Below are the code and all the weights of a small trained network. Each question names an input and a class and asks about switching units off, where a switched-off unit gives its printed mean instead of its output.

import numpy as np


def w(rows, s, z=0):
    codes = np.array(rows[::2]) - 128.0
    scale = np.full(codes.shape[1], s)
    scale[-1] = z or s
    return codes * scale


def norm(h):
    return h / np.sqrt((h * h).mean(-1, keepdims=True) + 1e-5)


def f(y):
    return np.maximum(y, 0)


def log_softmax(a):
    a = a - a.max(-1, keepdims=True)
    return a - np.log(np.exp(a).sum(-1, keepdims=True))


def net(x, mask):
    res = np.array(x, float).reshape(1, 8) / 4 @ E
    u = 0
    for l in range(3):
        y = f(norm(res) @ A[l][:, :-1].T + A[l][:, -1])
        res = res + np.where(mask[u : u + 5], y, B[l][:, -1]) @ B[l][:, :-1]
        u += 5
    return log_softmax(norm(res)[-1] @ U[:, :-1].T + U[:, -1])


A, B = {}, {}
E = w([
[132,137,83,167],'x0',
[116,186,60,164],'x1',
[102,34,78,60],'x2',
[100,148,199,159],'x3',
[134,106,133,155],'x4',
[122,144,78,141],'x5',
[254,112,84,143],'x6',
[122,96,165,69],'x7',
],0.0082)
A[0] = w([
[170,177,207,97,126],'0.n1',
[137,128,136,10,249],'0.n2',
[94,152,108,100,153],'0.n3',
[183,99,109,183,253],'0.n4',
[172,128,156,140,194],'0.n5',
],0.012,0.0018)
B[0] = w([
[186,87,152,56,226],'0.n1',
[5,16,192,111,253],'0.n2',
[233,136,204,196,181],'0.n3',
[169,178,186,168,236],'0.n4',
[2,202,152,212,192],'0.n5',
],0.0061,0.0051)
A[1] = w([
[77,164,116,59,4],'1.n1',
[220,80,140,47,183],'1.n2',
[68,244,93,127,180],'1.n3',
[97,192,224,48,105],'1.n4',
[173,84,120,97,186],'1.n5',
],0.011,0.0025)
B[1] = w([
[84,208,131,62,147],'1.n1',
[98,160,237,144,198],'1.n2',
[244,2,21,63,219],'1.n3',
[126,74,150,97,253],'1.n4',
[103,124,157,171,174],'1.n5',
],0.0079,0.0059)
A[2] = w([
[9,22,139,91,254],'2.n1',
[95,11,192,47,187],'2.n2',
[2,180,141,146,207],'2.n3',
[151,57,200,128,174],'2.n4',
[149,117,21,183,195],'2.n5',
],0.0077,0.0033)
B[2] = w([
[133,145,127,233,254],'2.n1',
[54,88,73,196,255],'2.n2',
[134,35,129,102,166],'2.n3',
[106,95,173,154,209],'2.n4',
[203,2,132,95,186],'2.n5',
],0.0086,0.0094)
U = w([
[7,104,168,148,184],'0',
[114,192,169,112,100],'1',
[92,184,114,83,2],'2',
[166,92,83,137,223],'3',
],0.013,0.0053)

Each question gives the input, the list of numbers given to net, and the class t.
The units are the neurons (one row each of A and B). Each row of codes is followed by its name. A weight is (code - 128) times the scale printed after its matrix; where a second scale follows, it is the last column's (A, B and U).
mask holds one flag per neuron, layer by layer. A switched-off neuron (its flag False) gives its mean, the last column of its row in B, instead of its output. The means were averaged over made-up inputs and are rounded, as every weight is.
A unit's drop is (log p(t) with every unit on - log p(t) with that unit switched off) / (log p(t) with every unit on - log p(t) with every unit switched off).
The circuit of an input: a set's keep is (log p(t) with only the set's units on - log p(t) with every unit switched off) / (log p(t) with every unit on - log p(t) with every unit switched off). Starting from the 12 units with the biggest drops (on a tie, the unit counted first), units are removed one at a time, each time the one whose removal leaves the highest keep (on an exact tie, the one counted first), for as long as the keep stays at least 0.8.
circuit, biggest first: the units of the circuit, biggest drop first
most important unit: the unit with the biggest drop
k most important neurons: the k neurons with the biggest drops, biggest first
top k neurons in layer l: the k neurons of layer l with the biggest drops, biggest first
drop of u: that unit's drop, to one decimal
input [2,-4,-4,4,4,5,3,3], class 1: 4 most important neurons : 0.n2, 2.n2, 0.n4, 1.n3
input [-5,-6,-8,-8,7,6,5,3], class 1: top neuron in layer 2 : 2.n2
input [-5,6,-5,4,1,8,-6,2], class 3: 2 most important neurons : 1.n3, 0.n2
input [-2,8,3,5,-4,2,-8,-1], class 3: circuit, biggest first : 1.n3, 0.n2
input [2,-6,7,1,-8,7,7,-6], class 0: circuit, biggest first : 1.n2, 1.n3, 2.n5
input [5,0,-3,-4,8,-8,8,2], class 1: circuit, biggest first : 1.n3, 2.n2, 0.n4, 1.n2
input [-5,-3,-2,2,-5,-5,5,-8], class 1: circuit, biggest first : 0.n2, 2.n2, 1.n3, 2.n5
input [5,5,-8,7,-8,-3,-1,4], class 3: 4 most important neurons : 1.n3, 0.n2, 0.n4, 1.n2
input [6,1,-7,5,4,-4,-4,-4], class 3: 3 most important neurons : 1.n3, 0.n2, 1.n2
input [-4,3,8,-7,6,4,2,2], class 0: 2 most important neurons : 1.n2, 1.n3
input [1,-3,-8,-8,7,-3,6,-4], class 1: top 2 neurons in layer 2 : 2.n2, 2.n3
input [2,3,-8,1,2,-8,5,4], class 1: top 3 neurons in layer 2 : 2.n2, 2.n5, 2.n1
input [3,3,-1,7,8,6,-6,-3], class 3: 2 most important neurons : 1.n3, 0.n2
input [-5,-8,4,-7,1,6,6,-4], class 0: most important unit : 1.n2
input [-6,-8,1,-5,-6,-4,4,-8], class 0: drop of 2.n2 : 0.0
input [0,-2,-4,-1,-6,3,-5,-7], class 3: drop of 1.n3 : 0.1
input [-2,-5,8,-1,-1,3,3,-6], class 0: drop of 1.n2 : 0.1
input [7,-1,4,1,-3,-4,-4,-8], class 3: drop of 0.n2 : 0.4
